Here is a tiny trained network, its code and every weight. The questions are about switching its units off for an input and a class, where a switched-off unit gives its printed mean instead of its output.

import numpy as np


def w(rows, s, z=0):
    codes = np.array(rows[::2]) - 128.0
    scale = np.full(codes.shape[1], s)
    scale[-1] = z or s
    return codes * scale


def norm(h):
    return h / np.sqrt((h * h).mean(-1, keepdims=True) + 1e-5)


def f(y):
    return y / 2 * (1 + np.tanh(0.7978845608 * (y + 0.044715 * y**3)))


def log_softmax(a):
    a = a - a.max(-1, keepdims=True)
    return a - np.log(np.exp(a).sum(-1, keepdims=True))


def net(x, mask):
    res = np.array(x, float).reshape(1, 7) / 4 @ E
    u = 0
    for l in range(3):
        y = f(norm(res) @ A[l][:, :-1].T + A[l][:, -1])
        res = res + np.where(mask[u : u + 9], y, B[l][:, -1]) @ B[l][:, :-1]
        u += 9
    return log_softmax(norm(res)[-1] @ U[:, :-1].T + U[:, -1])


A, B = {}, {}
E = w([
[129,128,134,127,107,118,136,103,141,109,122,105],'x0',
[61,156,165,91,154,116,98,111,254,163,176,160],'x1',
[182,153,225,131,189,131,82,129,111,165,154,55],'x2',
[110,86,148,145,85,178,136,105,122,221,125,123],'x3',
[124,144,123,131,141,133,124,128,121,137,131,138],'x4',
[183,196,172,190,91,153,218,148,146,111,140,161],'x5',
[154,126,97,224,72,35,68,113,131,129,219,119],'x6',
],0.0092)
A[0] = w([
[138,117,136,122,200,84,130,153,127,42,163,129,44],'0.n0',
[162,157,183,112,144,121,100,150,115,152,147,53,92],'0.n1',
[170,125,131,150,70,82,94,133,141,125,218,129,127],'0.n2',
[145,121,164,49,142,136,139,100,147,102,58,118,74],'0.n3',
[99,130,62,59,125,107,48,96,102,141,124,42,85],'0.n4',
[94,142,161,141,126,110,101,128,193,135,160,157,44],'0.n5',
[120,185,203,184,87,156,184,190,144,91,116,133,1],'0.n6',
[191,125,138,101,211,57,127,148,148,35,125,144,99],'0.n7',
[138,78,168,146,73,148,128,76,109,254,115,124,81],'0.n8',
],0.0084,0.0041)
B[0] = w([
[98,131,107,194,149,77,118,80,164,204,99,97,172],'0.n0',
[68,65,180,99,82,84,235,134,81,76,161,153,205],'0.n1',
[186,134,27,81,232,134,210,157,151,130,159,119,253],'0.n2',
[131,127,83,127,180,160,130,111,128,117,167,107,190],'0.n3',
[120,15,134,218,165,186,46,197,161,95,155,215,244],'0.n4',
[163,176,120,62,36,165,77,156,116,106,113,59,185],'0.n5',
[174,86,153,185,135,176,58,118,176,105,135,207,173],'0.n6',
[87,160,170,221,111,142,145,98,125,234,1,126,217],'0.n7',
[99,163,119,217,149,85,147,80,152,195,24,123,251],'0.n8',
],0.0084,0.0054)
A[1] = w([
[159,78,188,150,161,80,174,193,149,133,151,142,72],'1.n0',
[45,170,144,77,132,91,51,82,209,152,145,146,119],'1.n1',
[128,96,107,72,185,142,130,137,110,161,93,117,50],'1.n2',
[101,129,210,80,142,212,177,119,153,113,75,176,120],'1.n3',
[2,180,91,187,112,128,170,99,190,185,91,111,58],'1.n4',
[80,95,19,99,36,112,171,140,121,69,110,238,6],'1.n5',
[239,82,253,94,179,101,94,112,70,142,155,54,10],'1.n6',
[106,179,108,115,99,101,145,45,70,127,222,164,24],'1.n7',
[180,113,88,213,110,116,154,152,28,104,146,92,142],'1.n8',
],0.0067,0.0022)
B[1] = w([
[83,136,90,169,79,114,123,89,108,67,206,138,165],'1.n0',
[166,147,161,145,78,109,140,209,148,89,69,126,210],'1.n1',
[173,133,86,153,147,96,110,115,167,71,140,149,151],'1.n2',
[151,122,46,126,156,115,91,95,131,131,186,58,216],'1.n3',
[168,118,160,127,144,79,192,153,72,166,122,101,254],'1.n4',
[12,168,191,148,142,89,137,85,90,138,197,117,212],'1.n5',
[2,171,115,106,138,85,125,129,115,146,156,212,171],'1.n6',
[129,124,130,108,91,131,78,97,124,118,137,65,118],'1.n7',
[138,151,107,13,59,135,93,112,97,125,96,92,231],'1.n8',
],0.0091,0.0053)
A[2] = w([
[111,197,122,155,163,75,121,137,127,18,79,150,117],'2.n0',
[144,167,47,185,152,71,91,116,129,126,168,103,106],'2.n1',
[58,130,211,123,176,40,145,93,88,125,169,131,114],'2.n2',
[245,212,153,176,66,178,196,53,135,99,194,198,108],'2.n3',
[122,128,110,74,204,211,173,97,134,96,94,125,82],'2.n4',
[143,123,128,105,225,197,195,124,119,104,115,131,118],'2.n5',
[176,150,54,124,89,85,85,105,149,176,198,124,1],'2.n6',
[110,94,104,78,85,132,63,121,1,91,77,94,128],'2.n7',
[107,134,154,54,90,77,148,195,234,120,162,84,111],'2.n8',
],0.0082,0.0051)
B[2] = w([
[130,99,169,209,111,92,141,150,117,239,79,106,191],'2.n0',
[156,87,158,104,218,118,174,1,134,149,137,24,241],'2.n1',
[10,169,79,148,26,162,228,67,42,90,144,185,248],'2.n2',
[56,22,130,123,218,169,14,180,200,102,111,201,253],'2.n3',
[238,120,128,98,98,26,144,5,114,148,230,75,185],'2.n4',
[139,79,67,126,76,17,141,155,154,123,197,75,195],'2.n5',
[180,76,91,41,88,9,180,65,81,117,187,50,174],'2.n6',
[200,241,230,108,118,193,95,218,217,115,131,147,248],'2.n7',
[197,180,142,61,31,241,103,145,2,100,81,114,227],'2.n8',
],0.0069,0.0045)
U = w([
[202,103,49,69,165,73,155,76,138,116,251,16,110],'0',
[103,43,122,176,187,161,39,177,187,74,147,215,249],'1',
[5,181,134,124,81,131,185,113,49,97,194,149,101],'2',
[154,144,137,206,145,84,172,118,135,227,11,88,92],'3',
[229,229,170,35,51,180,77,205,131,94,98,94,57],'4',
],0.012,0.0019)

Each question gives the input, the list of numbers given to net, and the class t.
The units are the neurons (one row each of A and B). Each row of codes is followed by its name. A weight is (code - 128) times the scale printed after its matrix; where a second scale follows, it is the last column's (A, B and U).
mask holds one flag per neuron, layer by layer. A switched-off neuron (its flag False) gives its mean, the last column of its row in B, instead of its output. The means were averaged over made-up inputs and are rounded, as every weight is.
A unit's drop is (log p(t) with every unit on - log p(t) with that unit switched off) / (log p(t) with every unit on - log p(t) with every unit switched off).
The circuit of an input: a set's keep is (log p(t) with only the set's units on - log p(t) with every unit switched off) / (log p(t) with every unit on - log p(t) with every unit switched off). Starting from the 12 units with the biggest drops (on a tie, the unit counted first), units are removed one at a time, each time the one whose removal leaves the highest keep (on an exact tie, the one counted first), for as long as the keep stays at least 0.8.
circuit, biggest first: the units of the circuit, biggest drop first
top k neurons: the k neurons with the biggest drops, biggest first
k most important neurons of layer l: the k neurons of layer l with the biggest drops, biggest first
input [7,-6,8,-1,7,-1,-2], class 2: circuit, biggest first -> 1.n6
input [-6,8,8,-2,8,3,-5], class 2: top 3 neurons -> 0.n1; 1.n6; 2.n2
input [-3,6,-3,3,4,5,-5], class 4: top 4 neurons -> 0.n2; 1.n1; 2.n8; 0.n5
input [8,5,-4,3,3,2,3], class 4: circuit, biggest first -> 0.n5; 2.n8
input [-5,-8,-3,6,0,5,-5], class 4: top 4 neurons -> 1.n8; 2.n7; 0.n7; 0.n2
input [4,8,-6,3,-1,0,-4], class 4: circuit, biggest first -> 1.n1; 2.n8
input [6,-3,-7,2,4,0,7], class 0: 3 most important neurons of layer 0 -> 0.n2; 0.n1; 0.n7
input [2,-2,-7,-8,6,1,7], class 3: top 2 neurons -> 0.n7; 2.n0
input [3,6,7,5,-2,3,-6], class 2: top 4 neurons -> 0.n2; 0.n1; 1.n6; 2.n2
input [-5,-2,6,-4,-5,-1,-2], class 2: top 2 neurons -> 0.n1; 2.n2
input [0,6,-5,-2,6,-5,2], class 4: top 3 neurons -> 1.n1; 2.n8; 0.n5
input [8,7,8,-1,-1,7,5], class 2: circuit, biggest first -> 0.n1; 2.n2
input [-3,-1,6,6,0,-3,5], class 2: 2 most important neurons of layer 0 -> 0.n1; 0.n7
input [-1,7,-3,-5,3,7,-1], class 1: top 3 neurons -> 0.n6; 2.n3; 1.n8
input [-4,7,5,-7,-5,3,-7], class 0: top 2 neurons -> 1.n3; 0.n3
input [0,0,-2,-1,-6,-1,-1], class 2: circuit, biggest first -> 1.n5
input [4,-3,-6,-4,5,6,4], class 1: top 2 neurons -> 2.n3; 0.n6
input [7,1,7,2,8,-6,0], class 2: 2 most important neurons of layer 2 -> 2.n2; 2.n3
input [6,-1,-5,-7,2,-2,0], class 3: top 2 neurons -> 0.n7; 0.n0
input [3,-4,-6,-7,7,2,2], class 3: top 4 neurons -> 0.n7; 0.n1; 0.n0; 2.n0
input [7,-1,6,-6,-4,6,4], class 1: circuit, biggest first -> 2.n3
input [-7,6,8,5,4,6,3], class 2: top 3 neurons -> 0.n1; 1.n6; 2.n2
input [-8,5,7,-7,-6,1,5], class 2: top 2 neurons -> 0.n1; 2.n2
input [4,-8,-8,1,2,4,8], class 0: 3 most important neurons of layer 1 -> 1.n5; 1.n1; 1.n6
input [0,4,8,1,7,-2,-8], class 0: 3 most important neurons of layer 1 -> 1.n3; 1.n5; 1.n2
input [1,-2,2,3,5,6,-6], class 0: 2 most important neurons of layer 0 -> 0.n4; 0.n3
input [-8,4,0,2,5,3,0], class 4: circuit, biggest first -> 0.n5
input [-7,7,-2,6,8,1,0], class 4: 2 most important neurons of layer 0 -> 0.n5; 0.n7
